[[133 143 110 116 144 121  99 136 129 129 153 138]
 [121 120 136 134 128 119 139 133 135 130 111 129]
 [131 132 122 124 130 132 120 128 126 127 138 129]]
=>
[[121 120 136 134 128 119 139 133 135 130 111 129]]

[[125 135 124 125 128 129 130]
 [129 134 119 120 115 139 147]
 [142 120 124 118 144 139 138]
 [138 120 135 117 137 129 134]
 [116 131 134 134 117 119 122]
 [140 121 123 116 145 140 133]
 [145 120 121 117 142 141 138]
 [135 119 140 119 140 122 127]
 [134 137 102 136 135 141 110]
 [133 117 144 121 137 118 126]
 [142 123 123 118 144 141 130]
 [140 123 124 114 138 143 139]]
=>
[[129 134 119 120 115 139 147]
 [138 120 135 117 137 129 134]
 [140 121 123 116 145 140 133]
 [135 119 140 119 140 122 127]
 [133 117 144 121 137 118 126]
 [140 123 124 114 138 143 139]]

[[124 124 138 116 133 128]
 [124 131 120 124 128 133]
 [125 127 116 142 128 129]
 [120 118 145 101 134 133]
 [128 134 110 152 128 140]]
=>
[[124 131 120 124 128 133]
 [120 118 145 101 134 133]]

[[129 130 123 158 125 137]
 [132 129 128 138 128 128]
 [112 128 113 130 127 134]
 [118 134 124 132 128 125]
 [138 128 134 119 127 130]
 [131 124 137 112 127 129]
 [124 127 143 139 127 117]]
=>
[[132 129 128 138 128 128]
 [118 134 124 132 128 125]
 [131 124 137 112 127 129]]

[[129 127]
 [127 129]
 [126 153]
 [129 127]
 [129 122]
 [141 122]
 [128 126]
 [129 128]]
=>
[[127 129]
 [129 127]
 [141 122]
 [129 128]]

[[120 139 132 155 125 122 123 156 117 138 120 141 136 113 100 115]
 [120 137 132 156 121 129 123 156 117 143 120 141 136 113 100 112]
 [124 139 134 154 127 116 123 156 117 131 124 137 136 116 108 118]
 [123 139 134 154 127 116 123 156 117 131 123 137 136 116 108 118]
 [120 138 132 156 122 127 123 156 117 141 120 141 136 113 100 113]
 [120 139 132 155 125 121 123 156 117 137 120 141 136 113 100 116]]
=>
[[120 137 132 156 121 129 123 156 117 143 120 141 136 113 100 112]
 [123 139 134 154 127 116 123 156 117 131 123 137 136 116 108 118]
 [120 139 132 155 125 121 123 156 117 137 120 141 136 113 100 116]]

[[133 134 125 129 128 138]
 [128 137 122 122 134 134]
 [114 129 127 130 115 130]
 [132 118 132 125 130 117]
 [123 145 121 122 116 147]
 [129 132 126 125 132 131]
 [111 129 123 142 117 131]
 [139 126 134 118 137 122]
 [133 119 129 130 141 119]
 [155 106 141 132 148 110]
 [129 128 131 117 127 128]]
=>
[[128 137 122 122 134 134]
 [132 118 132 125 130 117]
 [129 132 126 125 132 131]
 [139 126 134 118 137 122]
 [155 106 141 132 148 110]]

[[133 131 109 152 114 129 110 146 140]
 [132 130 110 155 114 128 109 148 143]
 [138 123 119 142 121 121 119 145 137]
 [125 127 127 132 126 130 122 135 129]
 [121 120 117 138 120 133 118 139 124]]
=>
[[132 130 110 155 114 128 109 148 143]
 [125 127 127 132 126 130 122 135 129]]
---
[[114 123 113 110 130]
 [138 122 104 140 137]
 [133 132 116 119 128]
 [123 125 125 126 129]
 [127 114 106 143 140]]
=>
[[114 123]
 [138 122]
 [133 132]]

[[106 126 123 128]
 [157 124 114 142]
 [143 126 145 127]
 [143 129 132 124]]
=>
[[106 126]
 [157 124]
 [143 126]]

[[128 137 116 108 154]
 [133 156 138 111 111]
 [124 101 119 142 146]
 [130 117 139 149 101]]
=>
[[128 137]
 [133 156]
 [124 101]]

[[135 142 150 128]
 [154 135 129 129]
 [125 130 146 146]
 [151 125 128 128]
 [131 142 150 129]]
=>
[[135 142]
 [154 135]
 [125 130]]

[[110 136 138]
 [142 116 114]
 [111 137 135]
 [155 130 129]
 [113 139 140]]
=>
[[110 136]
 [142 116]
 [111 137]]

[[129 129 128 128 127]
 [127 132 137 144 124]
 [128 126 128 131 131]
 [144 106 123 122 142]
 [147 133 138 121 137]]
=>
[[129 129]
 [127 132]
 [128 126]]

[[132 127 100 112 145]
 [122 130 123 145 129]
 [117 134 113 142 130]
 [132 144 133 110 117]
 [129 132 123 120 134]]
=>
[[132 127]
 [122 130]
 [117 134]]

[[135 146 112 123]
 [144 131 125 125]
 [105 113 145 137]]
=>
[[135 146]
 [144 131]
 [105 113]]

[[134 127]
 [136 149]
 [136 121]
 [113 142]
 [118 100]]
=>
[[134 127]
 [136 149]
 [136 121]]
